M =
array([[144,  21, 121,  92,  36, 131,  47, 124, 106,   5,  87,  11],
       [113, 229, 143, 157, 217, 126, 206, 134, 162, 243, 174, 237],
       [ 35, 112, 122,  75, 123, 100, 115, 110, 124, 113, 130, 110]])
Rows and columns are numbered from 0.
The top-left entry is 144
The entry directly above 162 is 106
Report the entry in row 1 and column 2.
Answer: 143
The top-right entry is 11
The entry in row 2 and column 0 is 35
Report the entry directly below 157.
Answer: 75
Report the entry in row 2 and column 1.
Answer: 112
Report the top entry of the column that holds the smallest entry.
Answer: 5
The entry just right of 112: 122
The entry in the bottom-right corner is 110
The entry just left of 134 is 206
The entry in row 0 and column 1: 21
Report the entry in row 1 and column 1.
Answer: 229
Report the entry just right of 47.
Answer: 124
The entry in row 1 and column 0 -> 113
Report the entry just right of the smallest entry.
Answer: 87
Report the bottom entry of the column that holds the smallest entry.
Answer: 113
